Below is a small trained network, with its code and all its weights. Each question gives an input and a class and asks what happens when units are switched off, that is, made to give their printed mean instead of their output.

import numpy as np


def w(rows, s, z=0):
    codes = np.array(rows[::2]) - 128.0
    scale = np.full(codes.shape[1], s)
    scale[-1] = z or s
    return codes * scale


def norm(h):
    return h / np.sqrt((h * h).mean(-1, keepdims=True) + 1e-5)


def f(y):
    return y / 2 * (1 + np.tanh(0.7978845608 * (y + 0.044715 * y**3)))


def log_softmax(a):
    a = a - a.max(-1, keepdims=True)
    return a - np.log(np.exp(a).sum(-1, keepdims=True))


def net(x, mask):
    res = np.array(x, float).reshape(1, 7) / 4 @ E
    u = 0
    for l in range(2):
        y = f(norm(res) @ A[l][:, :-1].T + A[l][:, -1])
        res = res + np.where(mask[u : u + 13], y, B[l][:, -1]) @ B[l][:, :-1]
        u += 13
    return log_softmax(norm(res)[-1] @ U[:, :-1].T + U[:, -1])


A, B = {}, {}
E = w([
[131,128,122,134,124,134],'x0',
[56,115,87,78,138,222],'x1',
[147,139,121,124,123,138],'x2',
[119,120,127,135,128,128],'x3',
[71,141,16,117,51,51],'x4',
[107,119,141,125,137,111],'x5',
[34,254,143,176,96,168],'x6',
],0.0049)
A[0] = w([
[67,114,201,183,197,94,133],'L0N0',
[159,172,191,112,130,95,168],'L0N1',
[201,169,124,125,147,139,129],'L0N2',
[133,105,136,158,95,201,235],'L0N3',
[51,34,135,196,177,130,131],'L0N4',
[171,116,40,130,76,34,42],'L0N5',
[50,81,126,48,86,175,60],'L0N6',
[105,201,160,207,111,142,103],'L0N7',
[231,37,95,186,164,81,211],'L0N8',
[58,116,45,85,95,101,216],'L0N9',
[83,53,152,180,136,122,73],'L0N10',
[106,150,114,131,167,130,79],'L0N11',
[255,112,65,118,87,165,250],'L0N12',
],0.0048,0.0013)
B[0] = w([
[202,127,160,142,66,183,164],'L0N0',
[187,103,105,142,130,143,162],'L0N1',
[98,60,177,217,99,142,142],'L0N2',
[137,150,225,108,247,72,161],'L0N3',
[198,188,101,94,159,189,144],'L0N4',
[62,103,151,64,113,2,199],'L0N5',
[150,125,127,114,132,230,159],'L0N6',
[124,172,231,172,52,201,174],'L0N7',
[145,132,197,80,194,70,254],'L0N8',
[188,94,135,159,111,85,214],'L0N9',
[188,139,129,81,88,69,127],'L0N10',
[116,127,155,133,109,134,121],'L0N11',
[109,110,155,91,161,92,194],'L0N12',
],0.0037,0.0032)
A[1] = w([
[214,26,152,102,210,162,111],'L1N0',
[253,78,150,107,194,165,119],'L1N1',
[69,158,226,228,103,197,146],'L1N2',
[164,155,84,141,172,144,140],'L1N3',
[55,37,50,127,175,85,180],'L1N4',
[62,108,116,185,189,192,209],'L1N5',
[113,163,120,105,45,125,129],'L1N6',
[70,233,75,150,7,107,94],'L1N7',
[68,218,28,192,61,88,105],'L1N8',
[149,51,152,164,198,127,225],'L1N9',
[201,159,186,180,79,42,255],'L1N10',
[15,126,158,107,196,236,204],'L1N11',
[144,19,14,81,86,71,131],'L1N12',
],0.0061,0.0031)
B[1] = w([
[107,78,120,132,128,133,235],'L1N0',
[54,100,120,122,134,131,224],'L1N1',
[179,202,102,148,128,146,226],'L1N2',
[106,125,157,124,106,102,127],'L1N3',
[181,161,142,89,93,180,190],'L1N4',
[164,134,125,84,139,99,171],'L1N5',
[136,93,111,83,160,117,148],'L1N6',
[102,3,130,132,157,124,208],'L1N7',
[98,64,171,103,200,130,200],'L1N8',
[71,144,78,158,106,126,214],'L1N9',
[120,109,187,222,108,97,253],'L1N10',
[123,137,112,89,149,96,217],'L1N11',
[181,222,94,154,61,157,221],'L1N12',
],0.0075,0.0053)
U = w([
[85,42,181,206,163,65,249],'0',
[61,64,92,43,197,164,208],'1',
[184,154,126,161,49,23,53],'2',
[179,172,50,71,55,169,131],'3',
[165,214,193,242,127,152,21],'4',
[133,251,125,89,207,195,61],'5',
],0.014,0.0015)

Each question gives the input, the list of numbers given to net, and the class t.
The units are the neurons (one row each of A and B). Each row of codes is followed by its name. A weight is (code - 128) times the scale printed after its matrix; where a second scale follows, it is the last column's (A, B and U).
mask holds one flag per neuron, layer by layer. A switched-off neuron (its flag False) gives its mean, the last column of its row in B, instead of its output. The means were averaged over made-up inputs and are rounded, as every weight is.
A unit's drop is (log p(t) with every unit on - log p(t) with that unit switched off) / (log p(t) with every unit on - log p(t) with every unit switched off).
The circuit of an input: a set's keep is (log p(t) with only the set's units on - log p(t) with every unit switched off) / (log p(t) with every unit on - log p(t) with every unit switched off). Starting from the 12 units with the biggest drops (on a tie, the unit counted first), units are removed one at a time, each time the one whose removal leaves the highest keep (on an exact tie, the one counted first), for as long as the keep stays at least 0.8.
circuit, biggest first: the units of the circuit, biggest drop first
unit that matters most: the unit with the biggest drop
top k neurons: the k neurons with the biggest drops, biggest first
k most important neurons of layer l: the k neurons of layer l with the biggest drops, biggest first
drop of u: that unit's drop, to one decimal
input [-5,2,-2,4,-8,3,-3], class 1: circuit, biggest first : [L1N10, L1N1]
input [7,2,-6,4,5,-2,2], class 1: circuit, biggest first : [L1N10, L1N8]
input [6,3,4,4,4,-2,8], class 1: circuit, biggest first : [L1N7, L1N10]
input [5,7,3,-1,7,-1,-3], class 3: circuit, biggest first : [L1N12]
input [6,2,-7,-1,-7,-1,1], class 5: top 3 neurons : [L1N2, L1N7, L1N10]
input [1,4,0,-3,2,-1,5], class 1: circuit, biggest first : [L1N7, L1N10]
input [4,8,-8,-5,1,-5,0], class 3: circuit, biggest first : [L1N8, L1N1]
input [2,8,-2,-4,-4,1,1], class 5: top 2 neurons : [L1N7, L1N8]
input [2,-1,8,0,1,7,6], class 0: top 2 neurons : [L1N7, L1N8]
input [3,4,2,5,0,-7,2], class 5: top 2 neurons : [L0N3, L1N2]
input [-8,-5,7,4,5,-6,1], class 0: top 3 neurons : [L1N8, L1N7, L1N2]
input [-3,1,1,-7,0,4,2], class 5: 2 most important neurons of layer 1 : [L1N2, L1N10]
input [3,-5,3,0,0,-7,0], class 0: top 2 neurons : [L1N12, L1N2]
input [6,-5,7,-2,0,-3,-1], class 0: circuit, biggest first : [L1N12]
input [3,5,-3,-7,3,1,7], class 1: circuit, biggest first : [L1N7, L1N10]
input [-7,7,-7,1,6,2,0], class 3: 3 most important neurons of layer 1 : [L1N12, L1N4, L1N1]
input [7,1,8,6,-4,-6,7], class 5: top 3 neurons : [L1N10, L1N11, L0N9]
input [0,2,5,-8,3,3,1], class 1: top 2 neurons : [L1N8, L1N10]
input [-3,1,2,-5,-7,-4,-3], class 1: 3 most important neurons of layer 0 : [L0N9, L0N7, L0N5]
input [-5,3,7,2,2,2,0], class 3: unit that matters most : L0N9
input [-1,2,7,1,-4,-3,2], class 5: 3 most important neurons of layer 1 : [L1N10, L1N11, L1N12]
input [-5,5,-3,3,8,6,8], class 1: drop of L1N10 : 0.2
input [3,2,5,1,-7,7,2], class 5: drop of L1N10 : 0.3
input [-6,4,3,3,6,-4,3], class 1: drop of L1N10 : 0.2
